Below are the code and all the weights of a small trained network. Each question names an input and a class and asks about switching units off, where a switched-off unit gives its printed mean instead of its output.

import numpy as np


def w(rows, s, z=0):
    codes = np.array(rows[::2]) - 128.0
    scale = np.full(codes.shape[1], s)
    scale[-1] = z or s
    return codes * scale


def norm(h):
    return h / np.sqrt((h * h).mean(-1, keepdims=True) + 1e-5)


def f(y):
    return np.maximum(y, 0)


def log_softmax(a):
    a = a - a.max(-1, keepdims=True)
    return a - np.log(np.exp(a).sum(-1, keepdims=True))


def net(x, mask):
    res = np.array(x, float).reshape(1, 6) / 4 @ E
    u = 0
    for l in range(2):
        y = f(norm(res) @ A[l][:, :-1].T + A[l][:, -1])
        res = res + np.where(mask[u : u + 3], y, B[l][:, -1]) @ B[l][:, :-1]
        u += 3
    return log_softmax(norm(res)[-1] @ U[:, :-1].T + U[:, -1])


A, B = {}, {}
E = w([
[255,90,162,164],'x0',
[70,142,156,145],'x1',
[153,47,78,95],'x2',
[177,197,109,12],'x3',
[141,185,97,179],'x4',
[141,153,203,129],'x5',
],0.0028)
A[0] = w([
[2,72,196,135,120],'0.n1',
[58,30,247,135,4],'0.n2',
[95,100,117,230,170],'0.n3',
],0.0078,0.0034)
B[0] = w([
[166,169,98,141,250],'0.n1',
[253,116,108,178,208],'0.n2',
[73,105,131,91,255],'0.n3',
],0.014,0.0039)
A[1] = w([
[166,157,135,8,5],'1.n1',
[144,189,254,160,177],'1.n2',
[98,104,72,70,143],'1.n3',
],0.0087,0.002)
B[1] = w([
[152,173,176,7,251],'1.n1',
[106,45,91,150,247],'1.n2',
[123,114,151,186,245],'1.n3',
],0.011,0.003)
U = w([
[251,54,89,215,170],'0',
[110,254,81,190,132],'1',
[139,165,174,4,193],'2',
[31,36,104,206,179],'3',
[145,120,187,135,3],'4',
],0.0085,0.005)

Each question gives the input, the list of numbers given to net, and the class t.
The units are the neurons (one row each of A and B). Each row of codes is followed by its name. A weight is (code - 128) times the scale printed after its matrix; where a second scale follows, it is the last column's (A, B and U).
mask holds one flag per neuron, layer by layer. A switched-off neuron (its flag False) gives its mean, the last column of its row in B, instead of its output. The means were averaged over made-up inputs and are rounded, as every weight is.
A unit's drop is (log p(t) with every unit on - log p(t) with that unit switched off) / (log p(t) with every unit on - log p(t) with every unit switched off).
The circuit of an input: a set's keep is (log p(t) with only the set's units on - log p(t) with every unit switched off) / (log p(t) with every unit on - log p(t) with every unit switched off). Starting from all 6 units, units are removed one at a time, each time the one whose removal leaves the highest keep (on an exact tie, the one counted first), for as long as the keep stays at least 0.8.
circuit, biggest first: the units of the circuit, biggest drop first
unit that matters most: the unit with the biggest drop
top k neurons: the k neurons with the biggest drops, biggest first
k most important neurons of layer l: the k neurons of layer l with the biggest drops, biggest first
drop when u is switched off: that unit's drop, to one decimal
input [5,-7,-2,-2,8,-7], class 3: circuit, biggest first -> (0.n2 0.n1 0.n3)
input [-2,-8,-3,-7,8,-7], class 3: unit that matters most -> 0.n3
input [0,4,-5,4,7,8], class 3: top 3 neurons -> (1.n2 0.n2 0.n1)
input [8,8,4,2,7,-7], class 3: top 3 neurons -> (0.n2 0.n1 1.n1)
input [-2,4,0,2,-2,-6], class 1: circuit, biggest first -> (0.n3 0.n2 1.n3 1.n2)
input [5,3,3,-1,8,-4], class 3: 2 most important neurons of layer 0 -> (0.n2 0.n3)
input [-2,3,-2,-2,2,6], class 0: top 2 neurons -> (0.n2 0.n1)
input [-3,5,-5,0,6,3], class 3: top 2 neurons -> (1.n2 1.n1)
input [-6,8,-8,-8,-2,-7], class 1: top 2 neurons -> (0.n1 1.n2)
input [-3,-7,3,-2,2,-8], class 3: top 2 neurons -> (0.n2 0.n1)
input [-2,-4,-2,-7,6,-1], class 3: top 2 neurons -> (0.n3 1.n1)
input [8,2,4,-8,0,-7], class 3: circuit, biggest first -> (0.n3 0.n1)
input [-5,4,4,-6,3,6], class 0: top 2 neurons -> (0.n2 1.n1)
input [-2,8,-6,-6,0,4], class 0: circuit, biggest first -> (0.n2)
input [7,4,-1,4,-2,-5], class 2: 2 most important neurons of layer 0 -> (0.n2 0.n1)
input [-3,-4,-8,-4,-1,7], class 0: top 3 neurons -> (0.n2 0.n1 1.n2)
input [7,6,0,5,6,-6], class 2: 2 most important neurons of layer 0 -> (0.n2 0.n1)
input [-7,1,7,-5,-5,-1], class 0: drop when 0.n2 is switched off -> 0.3
input [-7,3,1,-1,-7,6], class 1: drop when 0.n1 is switched off -> 0.7
input [-6,-3,4,-6,-8,0], class 0: drop when 0.n2 is switched off -> 0.2
input [-8,-5,0,-2,-4,3], class 1: top neuron -> (0.n1)
